Each row has a name. Each question is about the rows just above it. Places in a row count from 1.

Y: [101 130 110 173 113 168 142 179 166 122 114  79 130 146 166 120 149 102
 161 130 120 123 130 153 103 108 132 169  69 125 130 123 118 133 132 130
 166 123 129]
A: [120 160 108 163  97 178 154 133  93 128 111  97 161 159 170 118 152 104
 175 127 123 129 136 153 106 107 137 164 131 120  66  86  90 101 137 135
 160  57  96]
P: [101  68 110 173 113 132 142 130  79 122 114  79 172 146 130 120 149 102
 161 126 120 123 130 153 103 108 132 169  69 125 123 123 118 133 132 130
 124  64  85]
The row with [101  68 110 173 113 132 142 130  79 122 114  79 172 146 130 120 149 102
 161 126 120 123 130 153 103 108 132 169  69 125 123 123 118 133 132 130
 124  64  85] is : P
[101 130 110 173 113 168 142 179 166 122 114  79 130 146 166 120 149 102
 161 130 120 123 130 153 103 108 132 169  69 125 130 123 118 133 132 130
 166 123 129] is in which row? : Y
Table of tags by key:
[123] -> k_163
[130] -> k_346
[101] -> k_886
The tag of Y, keyed by place 31: : k_346
Where do [120 160 108 163  97 178 154 133  93 128 111  97 161 159 170 118 152 104
 175 127 123 129 136 153 106 107 137 164 131 120  66  86  90 101 137 135
 160  57  96] appear? : A

U: [185 123 136 148 166 155  78 147 114 162 177 159 113 138  99 151 133 113
 109 138 121 112 117 173 101 141 154 106 128  99 156 132 140 123  77 102
 108 101 137 113 138 123 108 160]
Q: [182 109 162 132 162 132 119 137 157 180 132 131 120 109 113 161 115 131
 120 117 105 130 159 165 132  98 128 113 107  64 123  99 154 112  87 127
 140 140 130  91  93 156 107 146]
W: [180 110 161 128 158 130 119 136 156 179 128 129 121 111 114 158 117 133
 115 114 106 134 159 164 129  99 130 112 108  63 120  98 155 114  85 129
 138 139 132  91  94 153 105 147]
M: [ 89 161  88 126 140 101 138 134  56 115 105 168 120 130 119 136 114 128
 131 126 165 119 119 137  88 188 133 153 150 154 165 157 136 142 143 142
 103 111 152 131 133 115 130 126]
L: [119 149  96 137 171 122  76 104 102 144 145 164 133 144  80 153 142 100
 134 115 131 124 127 170 109 168 124 149 117 135 151 149 140 108 155 129
  67  86 138 115 110 113  88 108]
H: [185 123 136 148 166 155  78 147 114 162 177 159 113 138  99 151 133 113
 109 138 121 112 117 173 101 141 154 106 128  99 156 132 140 123  77 102
 108 101 106 113 128 123 108 118]
Z: [171 103 143 148 123 180  77 132 160 122 201 115 126 153 124 113 157 117
 115 149 113 117  91 129 142 112 146  95 126 135 124 131 100 125 105  87
 127 102 112 146 156 108 125  98]
E: [168  96 170 132 115 157 117 121 203 139 156  86 136 126 131 120 144 131
 126 129  90 137 117 117 168  67 120  99 104  98  92  94 117 115 116 112
 154 145 107 129 123 140 125 131]
J: [171 109 139 147 129 179  78 129 158 122 202 117 130 149 125 113 158 115
 115 149 112 118  86 128 138 114 145  95 125 135 127 131 102 123 110  85
 125 103 111 146 157 114 124  98]
C: [119 149  96 137 171 122  76 104 102 144 145 164 133 131  80 153 142 100
 134 115 131 111 127 170 109 168 149 149 117 135 151 149 139 108 155 116
  67  86 138 115 110 113  88 128]
R: [111 136 121 119 162  99 127  91 145 159  98 137 143 105  90 157 128 114
 141  93 112 127 170 157 139 123 123 157  96  99 159 112 155 101 156 142
 100 129 133  94  75 146  88 160]
The row with [182 109 162 132 162 132 119 137 157 180 132 131 120 109 113 161 115 131
 120 117 105 130 159 165 132  98 128 113 107  64 123  99 154 112  87 127
 140 140 130  91  93 156 107 146] is : Q
key -> tag
[153] -> k_337
[106] -> k_840
[157] -> k_256
[128] -> k_230
[105] -> k_341
The tag of M, keyed by place 11: : k_341
Where do [171 103 143 148 123 180  77 132 160 122 201 115 126 153 124 113 157 117
 115 149 113 117  91 129 142 112 146  95 126 135 124 131 100 125 105  87
 127 102 112 146 156 108 125  98] appear? : Z
Which row holds [168  96 170 132 115 157 117 121 203 139 156  86 136 126 131 120 144 131
 126 129  90 137 117 117 168  67 120  99 104  98  92  94 117 115 116 112
 154 145 107 129 123 140 125 131]? : E

D: [140  95  89  61  61  81 139 151 165 152 124 185 143 160 137  63  88 106
  73 125 120  94 102  62 105  81 188 109 102 148  70  91  54 152  79 173
 105]
S: [104 143 152 180 177 159 102  92  76  92 119  59 101  83 105 174 153 137
 167 115 121 144 136 174 168 158  57 130 135  92 172 145 182  91 161  67
 135]
F: [ 99 132 141 166 162 146  97  88  74  88 112  60  97  80 100 159 142 128
 153 107 114 132 126 158 154 146  59 120 125  88 158 133 165  87 148  65
 125]
V: [105 118 121 131 129 123 105 102  96 101 110  91 105  98 105 128 121 116
 126 108 111 118 115 127 126 123  90 113 115 101 128 118 130 101 123  92
 116]
G: [133  93  87  62  62  80 133 144 157 144 119 174 137 152 130  64  86 102
  73 120 115  92  99  62  70  81 177 105  99 141  70  90  55 144  78 164
 102]
Whose row is [105 118 121 131 129 123 105 102  96 101 110  91 105  98 105 128 121 116
 126 108 111 118 115 127 126 123  90 113 115 101 128 118 130 101 123  92
 116]? : V
tags:
[90] -> k_939
[177] -> k_832
[88] -> k_261
[188] -> k_243
[57] -> k_927
[59] -> k_462
[100] -> k_812
Look up the entry of F at place 27 in the table: : k_462

K: [136 101 133  96 125 169 120]
T: [120  75 100 116 116  85 136]
B: [125 134 126 139 129 115 131]
X: [140 140 150  66 133  75 116]
N: [131 108 127 118 125 145 124]
Which value is in both N and K? : [125]
Repeated in T: : [116]

Vapov: [135 142 123 179 149 150 120  99 116 130 118 117  99 126 150  96 110 126
 117 117 120 125 117 125 128  80 137 130 128 135 133  99 131 168 105  95
 141 133 152 129 134 118 142 125 128 119 127]
Roz: [121 112 159 124 151  87 111 111 135 122 167 120 114 124 148  97 111 124
 138  94 148 127 123 123 140 144  99 137 148 131  87 116 145  93 128 168
 125 147 126 162 155  95 138 124 147 120 118]
doreg: [124 132 145 129 133 124 142 118 144 120 116 137 140 144 141 101  95 126
 121 115 114 105 107  94 123  88 135 124 133 154 134  94 128 167 105 129
 129 146 135 139 160 138 125 143 135 131 137]
Taze: [139 107 148 123 136 125 182 110 141 129 153 104 123 149 137 113  96 131
 128 117 170 131 145 159 142 120 152 148 101 136 101 147 115 145 134 124
 147 138 120 157 149 127  68 147 141 119 154]
Koni: [140 112 104 155 112 109 129 129 146 121 164 113 124 134 149  93 102 125
 105 123 112 123 144 124  93  83 114 121 134 149 114  98 107 141 144 114
 133 130 155 143 139 116 122 124 121 112 122]
vem: [132 183 120 127 135 166 122 125 114 141 117 132 155 139 140  99 104 120
 147 105 181 135 109 126 150 116 126 159 127  79  71 131 101 129 143 100
 143 138 138 121 136 133 113 115 147 118 139]
tiso: [116 134 146 120 142 133 147  92  84 138 137 108 113 148 138 101  95 129
 115 111 151 106 108 125 100  91 104 109 131 126  82 135 113  92 155 137
 150 133 128 101 151 116 126 153 133 125 135]
dafu: [116 134 146 120 142 133 147  92  84 138 137 108 113 148 138 110  95 129
 115 111 151 106 108 125 100  91 104 109 131 126  82 135 113  92 155 137
 150 133 128 101 151 116 126 153 133 125 135]
dodep: [133 163 116 133 155 171 114 124 114 148 116 148 122 142 136 105 102 120
 125 113 117 145 163 128 118 134  97 142 146 136 104  84 110 133 144 139
 108 139 156 178 142 118 129  97 130 111 110]
tags:
[133] -> k_141
[124] -> k_504
[125] -> k_734
[138] -> k_933
[132] -> k_249
[116] -> k_820
[135] -> k_633
[123] -> k_355
Join doreg by its entry at place 1: : k_504
Whose row is [116 134 146 120 142 133 147  92  84 138 137 108 113 148 138 110  95 129
 115 111 151 106 108 125 100  91 104 109 131 126  82 135 113  92 155 137
 150 133 128 101 151 116 126 153 133 125 135]? : dafu

Varur: [195 118 115 158 149  67]
varak: [146 131 117 156  96  65]
Fase: [146 131 114 156  96  65]
ral: [195 130 115 158 149  67]
Furu: [145 150 134  75 161 118]
tusez: [147 110 118 176 158 105]
bufi: [173 105 128 161 161 159]
Which value appears more than once in bufi? : [161]
key -> tag
[161] -> k_846
[159] -> k_871
[118] -> k_303
Join bufi by its entry at place 6: : k_871
Shared by ral and tusez: : [158]
Whose row is [146 131 117 156  96  65]? : varak
Which value is in both tusez and bufi? : [105]
Whose row is [145 150 134  75 161 118]? : Furu

